Below is a small trained network, with its code and all its weights. Each question gives an input and a class and asks what happens when units are switched off, that is, made to give their printed mean instead of their output.

import numpy as np


def w(rows, s, z=0):
    codes = np.array(rows[::2]) - 128.0
    scale = np.full(codes.shape[1], s)
    scale[-1] = z or s
    return codes * scale


def f(y):
    return np.maximum(y, 0)


def log_softmax(a):
    a = a - a.max(-1, keepdims=True)
    return a - np.log(np.exp(a).sum(-1, keepdims=True))


def net(x, mask):
    res = np.array(x, float).reshape(1, 8) / 4 @ E
    y = f(res @ A[0][:, :-1].T + A[0][:, -1])
    res = res + np.where(mask, y, B[0][:, -1]) @ B[0][:, :-1]
    return log_softmax(res[-1] @ U[:, :-1].T + U[:, -1])


A, B = {}, {}
E = w([
[136,146,97,63,101,163,109,134],'x0',
[255,199,135,47,135,119,145,163],'x1',
[152,145,75,180,79,90,245,8],'x2',
[94,86,109,111,107,107,120,112],'x3',
[153,151,100,99,48,190,122,173],'x4',
[91,141,131,181,176,137,125,108],'x5',
[105,58,168,222,113,72,151,121],'x6',
[248,93,89,194,128,247,20,143],'x7',
],0.0073)
A[0] = w([
[224,123,143,84,147,72,103,110,203],'N1',
[178,105,73,161,132,204,97,138,48],'N2',
[177,113,68,166,99,137,201,75,77],'N3',
[66,147,156,46,139,141,37,178,137],'N4',
[56,113,143,146,167,115,55,95,184],'N5',
[155,130,150,192,179,97,121,117,249],'N6',
[225,123,84,184,112,136,39,104,115],'N7',
[158,122,117,137,130,153,186,77,50],'N8',
[190,41,88,178,189,184,70,57,59],'N9',
[82,69,163,174,67,148,108,178,208],'N10',
[59,212,150,124,96,110,148,139,145],'N11',
[111,108,190,80,130,121,165,138,82],'N12',
[138,119,202,127,145,105,93,254,156],'N13',
[90,135,135,126,144,67,49,234,60],'N14',
[138,156,102,146,93,105,172,103,76],'N15',
],0.0079,0.0018)
B[0] = w([
[30,144,143,189,66,55,144,117,213],'N1',
[132,115,184,157,152,123,116,175,231],'N2',
[180,123,107,159,133,150,100,86,237],'N3',
[109,166,104,114,181,127,107,134,250],'N4',
[154,162,116,113,103,116,52,144,223],'N5',
[78,144,104,164,125,119,120,162,210],'N6',
[119,145,142,118,150,145,150,254,253],'N7',
[190,106,81,171,168,143,119,123,187],'N8',
[144,102,167,137,94,121,130,185,254],'N9',
[137,152,103,171,125,87,110,94,222],'N10',
[104,52,233,154,125,132,120,120,211],'N11',
[105,92,146,113,113,195,121,134,180],'N12',
[162,175,44,71,163,158,150,84,234],'N13',
[171,98,113,165,174,177,119,106,215],'N14',
[196,76,85,123,140,146,108,162,195],'N15',
],0.0091,0.0064)
U = w([
[250,74,2,92,205,91,108,99,87],'0',
[147,149,71,115,110,60,115,158,249],'1',
[167,22,218,67,154,85,136,191,32],'2',
[148,205,59,118,69,17,79,150,148],'3',
],0.0069,0.0021)

Each question gives the input, the list of numbers given to net, and the class t.
The units are the neurons (one row each of A and B). Each row of codes is followed by its name. A weight is (code - 128) times the scale printed after its matrix; where a second scale follows, it is the last column's (A, B and U).
mask holds one flag per neuron, in row order. A switched-off neuron (its flag False) gives its mean, the last column of its row in B, instead of its output. The means were averaged over made-up inputs and are rounded, as every weight is.
A unit's drop is (log p(t) with every unit on - log p(t) with that unit switched off) / (log p(t) with every unit on - log p(t) with every unit switched off).
The circuit of an input: a set's keep is (log p(t) with only the set's units on - log p(t) with every unit switched off) / (log p(t) with every unit on - log p(t) with every unit switched off). Starting from the 12 units with the biggest drops (on a tie, the unit counted first), units are removed one at a time, each time the one whose removal leaves the highest keep (on an exact tie, the one counted first), for as long as the keep stays at least 0.8.
units of the circuit, in order: the units of the circuit, biggest drop first
most important unit: the unit with the biggest drop
k most important neurons: the k neurons with the biggest drops, biggest first
drop when u is switched off: that unit's drop, to one decimal
input [5,6,5,-1,-7,-8,4,6], class 1: most important neuron -> [N1]
input [4,-2,2,3,1,0,-1,-7], class 2: units of the circuit, in order -> [N11, N13]
input [1,3,-2,-4,1,-2,-5,5], class 2: units of the circuit, in order -> [N2, N7]
input [-7,-8,-7,0,-8,8,3,-6], class 1: units of the circuit, in order -> [N6, N5]
input [-4,-1,0,3,3,2,3,7], class 2: units of the circuit, in order -> [N9, N2]
input [4,-1,-7,-6,-8,2,7,2], class 0: 3 most important neurons -> [N13, N14, N1]
input [-8,-8,1,2,6,0,4,6], class 3: units of the circuit, in order -> [N10, N14]
input [-6,-4,6,0,-1,1,7,-5], class 0: units of the circuit, in order -> [N15, N3]
input [8,2,-5,-2,3,5,-1,8], class 2: 2 most important neurons -> [N2, N7]
input [-3,-6,-7,2,-1,4,0,2], class 0: units of the circuit, in order -> [N14, N13]
input [2,-4,8,-2,7,4,1,-7], class 0: units of the circuit, in order -> [N15, N3]
input [4,1,4,6,8,-1,7,-8], class 2: 2 most important neurons -> [N11, N13]
input [8,1,4,1,6,3,1,-3], class 0: units of the circuit, in order -> [N1, N15]
input [-2,-4,0,3,-7,-2,-4,7], class 2: units of the circuit, in order -> [N9, N13]
input [2,8,1,4,0,0,2,4], class 3: units of the circuit, in order -> [N1]
input [7,8,4,0,-4,0,0,6], class 3: 2 most important neurons -> [N1, N11]
input [3,-1,-5,3,3,4,-4,-3], class 0: 2 most important neurons -> [N14, N1]
input [1,4,5,1,-6,-4,3,-7], class 2: 4 most important neurons -> [N11, N13, N12, N10]
input [6,0,4,-2,0,1,-8,-7], class 2: 2 most important neurons -> [N11, N13]
input [0,-5,2,7,-8,3,2,-1], class 3: most important unit -> N5
input [-4,8,-2,5,-5,-1,-7,7], class 3: 2 most important neurons -> [N1, N11]
input [-1,2,-8,8,6,6,-5,-2], class 0: 2 most important neurons -> [N14, N13]
input [-1,5,-7,4,2,-5,-8,-2], class 0: 2 most important neurons -> [N13, N14]
input [4,-2,-4,5,1,-2,1,-3], class 0: drop when N9 is switched off -> 0.2
input [3,7,0,3,0,6,-4,-7], class 2: drop when N10 is switched off -> 0.1
input [2,-6,-1,-7,-7,2,7,1], class 3: drop when N3 is switched off -> 0.0
input [-1,7,1,8,0,-5,1,7], class 2: drop when N7 is switched off -> 0.2
input [-7,8,1,-7,-2,2,-3,1], class 3: most important unit -> N1
